-404 -100 -239 -643 -135  152  -48 -230  -70  184 -288  225 -292  -50 -184   82  -36  -51 -162  -78   80  293  179   96  -32   19  -59   65 -199  -47  240   29  233 | Leneg
-455  174   -3 -583   68 -143  152 -201  -86  104 -262  257 -356  130  -72    8   18 -156   66 -120  271   38 -161  250   77  -26  243  -31 -220  -56  207  223   78 | fif
-409   47   49 -452  -92  121  119   10   12  -93   12   16 -127  191  -92   52  102 -227 -139 -303 -113  133  -93 -127   80  -40  -60  -20  -22   16  136 -232   27 | veb
 124  -41 -107  268  -99 -101   54   95  -83  319   -7    6   26  219   85  -75 -145  110    9  -45   -5  -21  -28 -194   75 -128  176   58  104 -163 -283  -94  -50 | veb
 175 -216  113   20 -127  -85   76  221   91  164  122  -56   -9 -129  -24  -65  -24  100 -292   35   96   92 -174  -30 -131  -81   34  166  111   -2   51  -46  109 | fif
-600  316  410 -127 -288 -105  405 -276  -53 -178   27   59 -406 -223 -124  456  449  -40  289   54  -76  347 -230  186   73  -28  -85  331  -21   -8  -70   73  543 | bika
-389  -67   38  154 -267 -129   52 -288   19  311 -152  -65 -135  -10 -248  201   99  180   85  251  131  289 -100 -117  122   58  -28  369 -156 -113   40  -31  -30 | Nepi
 279 -244   61  -73 -101  -63   73  288   66  180  137  -94  -57  -83  -27  -89   -4   81 -233   33   81  143  -76  -57 -105  -65   50  131  165   -2   39  -57  144 | Fifed
 192 -224  129   52 -129  -95  137  224   47  138  169  -78  -89 -117  -69  -25   21   25 -238   23   76  114 -149  -10 -123  -87   46  182  196  -15   21  -43  152 | Roram
 167  -50 -146  141  271    4 -164 -346  222 -476 -278  135   39  247    1 -402  181  146 -334   78   26 -108  426 -360 -357 -259 -281  162   73  239 -158  244  134 | Roram
 178  343  333  492  201 -135  547   31 -173 -318  319 -271   74   57 -174   31  275   48  604   82 -206 -253 -152 -188 -224 -287 -136   31  262   81 -109 -148 -288 | fif
-414 -190 -108   85 -112 -255  -35 -470  251  -44   -9  125 -473   28  -98 -155  118  557  -15   20  -12  177 -172 -147 -100  155 -331  388   82 -305  -14 -204  266 | Nepi
 124 -329 -359 -381  -11   25  -74 -318  -62   24 -288   53  148  294  -51 -351   17   34 -216 -131   24  -72  226 -282 -235 -317  -57   80 -179  122  -41  392    5 | Fifed
 229 -242  117    5 -105  -93   41  306   87  197  134 -113  -21  -42   13 -125    1   79 -259   50   96  135 -122  -77  -80  -65   53  171  142  -42   13  -74   88 | Vogat
 113  106 -624   27  -42  -15  -26 -240 -151  -89  -48   59  -92  153 -706 -115  117  306   30  128  -47  272  189 -256 -227   94 -202   85   35 -111 -242   33  283 | gog
-143 -260  501  680   58 -103  102   19  166 -313  600  -44 -111 -358  187  309  131  366  -46   58   95   35   31   14  290  107    9  273  191  -23 -423 -149 -187 | bika
-155  -55  270  647 -151   29  220  -96  493 -266  655  -26  -35    8 -268   49  147 -187  314   31 -463 -338 -375  106  197   67 -201  -75  117  -99  -31  -45 -175 | bika
  39 -224  -49  154 -455   24  125 -177  258  156  253  -52 -176  -88 -252  176  271  316  -52  321 -151  380  -13 -507   14  -48 -131  347   20 -288  -77 -255   93 | veb
 398  265  -30 -414 -101 -107  345  -74 -268    6 -221 -118 -203  -61  224   -8  -27  678  341    0  -35  132 -135  -57 -286 -213   -2  233  176 -196   94  -45  208 | fif
-281  123 -125 -525  -42   31  -52 -213 -295   26 -186  117  -71  233   73  127   26   33  -41  -85  201  344 -240 -254 -129  -36  -68  128 -120 -186  163 -405  201 | Roram
-292  108 -130  520 -205  -42   57 -111  270 -105   31 -123   89  114   49  -18   72 -191  305  322 -171  529 -205 -189  112  161 -156  326   12 -275 -124 -166  242 | veb
 -36  111 -327  -84  -92    3  -32 -142 -199   83 -322  117  -62 -108 -132  121   80  -14 -179  -18  -11  163  148  285 -303 -145 -146  284 -124    9  -61  186  -21 | Nepi
 304 -239   83   58  -92  -79   86  230   32  162  189  -63    1 -117  -97  -89   36   29 -235   96   85  121 -103  -53 -167  -94  -22  164  131   13   20  -35   76 | Nepi
-442 -131  158 -644 -173   45  -14 -210 -214  209   95  239 -547  441  -89 -202  358  218  224   15  349  441 -199  134 -131   55   26  322  159 -274  309 -245  -64 | veb
-457 -241  112  164 -255  274 -140 -403  337  282  -37  231  -12 -243 -192  389  222 -322  119  150 -230  -66  136  219  403   73  156    3 -173  -32  120  185 -157 | bika
-272  -37   35 -480   17   77   12 -123 -187   21 -204  100 -436   45  246  148 -126  152 -341 -361  306   15 -134  211  -74 -135  183   21 -108    6  391  -95  113 | Kug
-225 -166    9 -383  111  227 -214  -67  -57  115 -323  144 -124 -227  112  133  -23   48 -437 -226  267  199 -148  137 -143  -97  -62  114 -188   63  320 -114  -55 | ris
-102 -436 -225   64  260 -149 -297 -203  514  189 -262  210  -18  212   26 -610  130  385 -216   85  239  -22  -47 -369 -187  -82 -203  354  -63   89 -221   13 -252 | Nepi
-295 -232  118 -318   34  118   79 -245 -212  322 -281  202 -392 -352  179  203  -28   73 -339 -132  523  288  -47  259  -99 -100  313  183 -132  121  237  -23  211 | Nepi
 -50 -458 -188 -164   17   72   69 -225 -313  -67   36   66  -54 -332 -419   56   48  256 -390 -306   -9   74  495   49 -119 -165 -149  163  -18   48 -341  342 -138 | bika
 185 -281 -199  -31  206 -136   14 -214  -67 -212  -19    6  -15 -141  269 -358  -97  331 -274 -428 -123 -128  130 -225  -77 -151 -404  182   65  185 -279   84  -94 | Vogat
 -59 -778  114   62   45  226  -71  -60  247  173  -47  409  -55 -538 -242 -122  -60  471 -561 -294  -31 -182  196  -82 -110 -429  -54   78  291   99   -6  253 -263 | Fifed
 268 -143   58  178  -98  227  194 -316  -53  238 -275  207 -417 -251 -125  325  -52 -321 -180  -88  117  -27  300  383    3 -170  539   -2  328    8  114  360  266 | Leneg
 281 -144 -163  116  156  141  206 -225 -589 -124   19   45  -40 -403 -400  249 -186  134 -153 -246   49  -65  231   77 -105 -199   20 -116  175  183   27  229   65 | ris
 181 -264   93   42 -119 -112   61  267   72  217  148  -56  -51  -71  -52  -81  -11  100 -276   65  130  114 -153  -74 -138  -89   31  198  140  -26   17  -74   96 | fif
-224 -685  -76  134  103 -189 -176 -372 -299   42  -14  129 -540  171 -197  -24  -81  313  -98 -138  343 -101  162   68 -155  -61 -263  411  286  -45  135  158 -207 | gog
 -56  313   21 -317  103   70   98   71 -254  -21  -21   42 -290  214  132  125  100  -63  138  -83   81  183  -67  117    6  -93 -108  131  -14  152  156 -239  129 | Fifed
-214 -220 -511  168  144  -38 -145 -373  137 -406  -16   57  -75  318 -246 -211  153   46  127 -180 -290 -325  356 -288 -232  -63 -305  -59   27  -62 -360  179  -41 | Kug
-468   50 -232 -675   59   75   98 -444 -111  -38 -300  200 -279   74   92   80   33 -235 -282 -389  134  187  -98  -20  -23  -93   40   31 -293   81  202 -117  339 | Kug
 199 -143  112   76 -136 -114  124  271   96  182  181 -101  -51 -110  -91  -22   26   19 -151   93   22  131 -177  -17  -71  -28   15  150  130  -51   38  -91  118 | Nepi
 241 -220  151  -44 -112 -115  125  233   16  161  132  -97 -105 -144    9  -17  -21   80 -260   37  116  126 -140   25  -84  -57   62  188  160    8   67  -51  214 | bika
 321 -363  259  344  292  192  -67   -5   86  -16 -188  154   14 -282  164  -60   30   -9 -453 -173  111 -346   82  221 -288 -571   58   28   22  257  141  462 -125 | Fifed
 227 -190  101   23  -73 -115   63  292  104  171  133 -106  -22  -87  -19  -88  -26   78 -261   40   91  104 -169  -23  -92  -55   -3  164  142   20   67  -98  128 | Kug
-246  464  324 -207  144 -288  260 -471 -340 -347 -285    7 -224   -4  283 -183  141  187  -98 -138  468  235 -457   14 -400  -56 -217  245 -117  149  176 -101  209 | Nepi
-240 -334  187  409 -111  144 -123 -218  444  -13  328    1  184 -317 -272   34   86  196 -177  227 -109  140  224 -320  220  180 -353   93 -227  -44 -266 -129 -270 | Leneg
-330    9  -36 -203  172 -401  116  109 -489    3  -60  -97 -507  209  -99   86 -295  205 -168 -145  349   52   21  257 -108    5 -260  304  -53  -19   90  -63  129 | Vogat
 235  156 -386 -372   -3  297   19   49  -81   10 -256   44  -38  249  175 -160  316  286  303  111   95  464  240 -376 -318 -241  186  176   40 -105 -319  -88    9 | fif
 137 -195 -141 -147   82 -205   43 -243 -128  -16 -149  162 -195  177  123 -342   58  -66  -98 -263  -19 -381  192   47 -285 -279   45  -83   92   57  -92  424  169 | Fifed
-217   53  -83 -570  -43  -34   79  -68 -620  166  -61   63 -478  134 -107  290   39   51   42  -53  348  437    2  113  -12   23  166  154   15 -213  274 -207  311 | Vogat
-306   96 -229   17   60  258   65 -231 -483  325   68  222 -131  310 -293   98   78  154  899  515  105  618  283  139  103   88  191  205  188 -285   32 -298  372 | ris
-332  122   33 -467  221  -45   96 -269 -230   26 -172  242 -393  -80  182   54   45  136    9 -192  221   11 -152  212  -42  -91  -46   67 -200  132  214  -89  208 | bika
-669   -7 -110 -531 -105    7  -17  -85 -143   20 -102  239 -361  236 -134   38   32  211 -158  -23  292  370  -90  -10  -76   23   31  205  -13  -76  287 -289  157 | veb
 245 -171  139   90  -98  -88  110  251  131  170  144  -83  -27 -152  -57  -39    9   33 -214  107   66  149 -144    2  -90  -57   -2  185  154   10   41  -65  118 | Fifed
-188 -362 -247    3  -12   69 -125 -136  -38   69 -203   11    4  249 -202 -367   -3 -238 -348 -436  -56  -92  267  -35  -69 -167   64  -91   -4  -32 -115  377 -228 | Fifed
-155  384  -87 -140 -192  -67  303  -48 -461 -225  -52   -2 -365 -106 -246  504  116  385  476  153  -99  327   86  188  -33   -2   36  240  328  -75   43   20  578 | ris
  46 -223    3  -38 -143 -122  233 -169  174  -91  307 -173  368   -7 -219 -392  229  -27   89  -82 -200  249   52 -359  107  170 -154  219  187  -46 -429  -52 -486 | Nepi
-212  -15   97 -624  130   32   83  -61 -151  -40 -130  160 -478  102  299   33  -43  269 -166 -150  503  174 -156  165  -94 -115  250  121  -56   65  381 -106  102 | Fifed
-293 -339  -23  -83  153 -105   63  -48 -483  324 -377   56 -437  292   60 -111   29   18   62 -150  550   14  328  269 -326 -307  448  219  144  -83  -46  330 -274 | Nepi
 254 -237  161   22 -119  -90  114  228   78  134  153 -112  -32 -183  -39  -55   14   24 -236   35   13   74 -109   -6 -104  -84  -40  153  126    6   18   27  146 | Vogat
 233 -230   83   65  -99 -104   74  254   90  159  164  -64   -8 -135  -67  -79   29   39 -241   88   93  114 -152  -16 -162  -67   -2  190  146   -4  -10  -39   79 | Roram
 238 -234  127  289   93   24 -116  278  310   72   91   29 -170 -512  425  135 -159  375 -283 -102 -214 -313   14  280   95  -50 -218  150  196  385  133 -122  142 | Fifed
 242 -198  110   68 -127  -33   43  267  106  212  105  -82  -13 -104  -47  -34   13   64 -232   79   76  159 -154  -54  -96  -63   41  181  143  -29   16  -75  144 | fif
 194 -170  113   34 -126  -68   69  213  125  177  152  -84  -36  -59  -49  -75   25   56 -226   81   34  141 -145  -59  -43  -49   14  153  105  -20   60  -79  147 | ris
-335 -124 -184 -555   -6 -148  -92 -388    5  223 -438  128 -244   63  157 -248  -60   69 -545  -71  313   74  -18 -117 -163 -140 -118  118 -590  161  258  146  394 | Vogat
-148 -146  159 -250   74  149  191  -43   94  -16 -224  139 -110 -280    5   27  -37  316 -434  -89  391  321 -216  -25 -198 -234  282  208   78  116  178  -56  212 | ris
-511   36 -208 -539  -92   -5   92 -422  -28  108 -480  165 -325    1   75  -25 -106  -19 -378 -184  330  245  -14  -50  -56  -69  239  -11 -377    5  234  100  310 | Fifed
 -61 -283    5    2  150 -222  135 -416 -248 -178 -344    1 -207 -146   85   63   10   29  -65 -195  256 -337  301   54 -260 -214  180   29    7  136 -230  597   62 | bika
-423 -115  -55 -718   35  145  149 -423 -308 -111 -264  209 -360 -188   58  157   68  -74 -374 -410  233  309  117  -10 -122 -164   44   72 -174  -16  164  -25  159 | bika
 735 -436  243  -51  -78  309  161  -38   33   22  237  -10 -167 -600   42  355   11  207  -33   25 -162 -105   62  262  -97 -218   30   92  293  -80  326  117  -47 | bika
-369  103 -284 -240   26  -88  185  -49 -134  -41  -90    3 -322  151  -81  128  241   51  320  171  102  572  -92 -109 -196  -43  -18  462  136 -304  188 -399   -4 | fif
 154 -417  213  673 -156  -46  288 -277 -341  202  447  112 -144 -358   93  228  -69 -134  173   45  221 -175  -25  624  -94 -124  356  147  186 -108 -162  347 -316 | bika
 -40 -702  -40  -12  312   43 -141  163  -75   79   75   53  -79 -239   -4  -94 -110  322 -260 -109  190   23  305  252 -199 -111  -21  288  246  -63   55  -19 -338 | Roram
 193  125 -285   23 -330  292  182 -149 -133 -192 -130   -4   53 -228 -493  443  213  351  -19  258 -146  479  339 -225  -84 -152  300  157  202  -70 -180  172  622 | Vogat
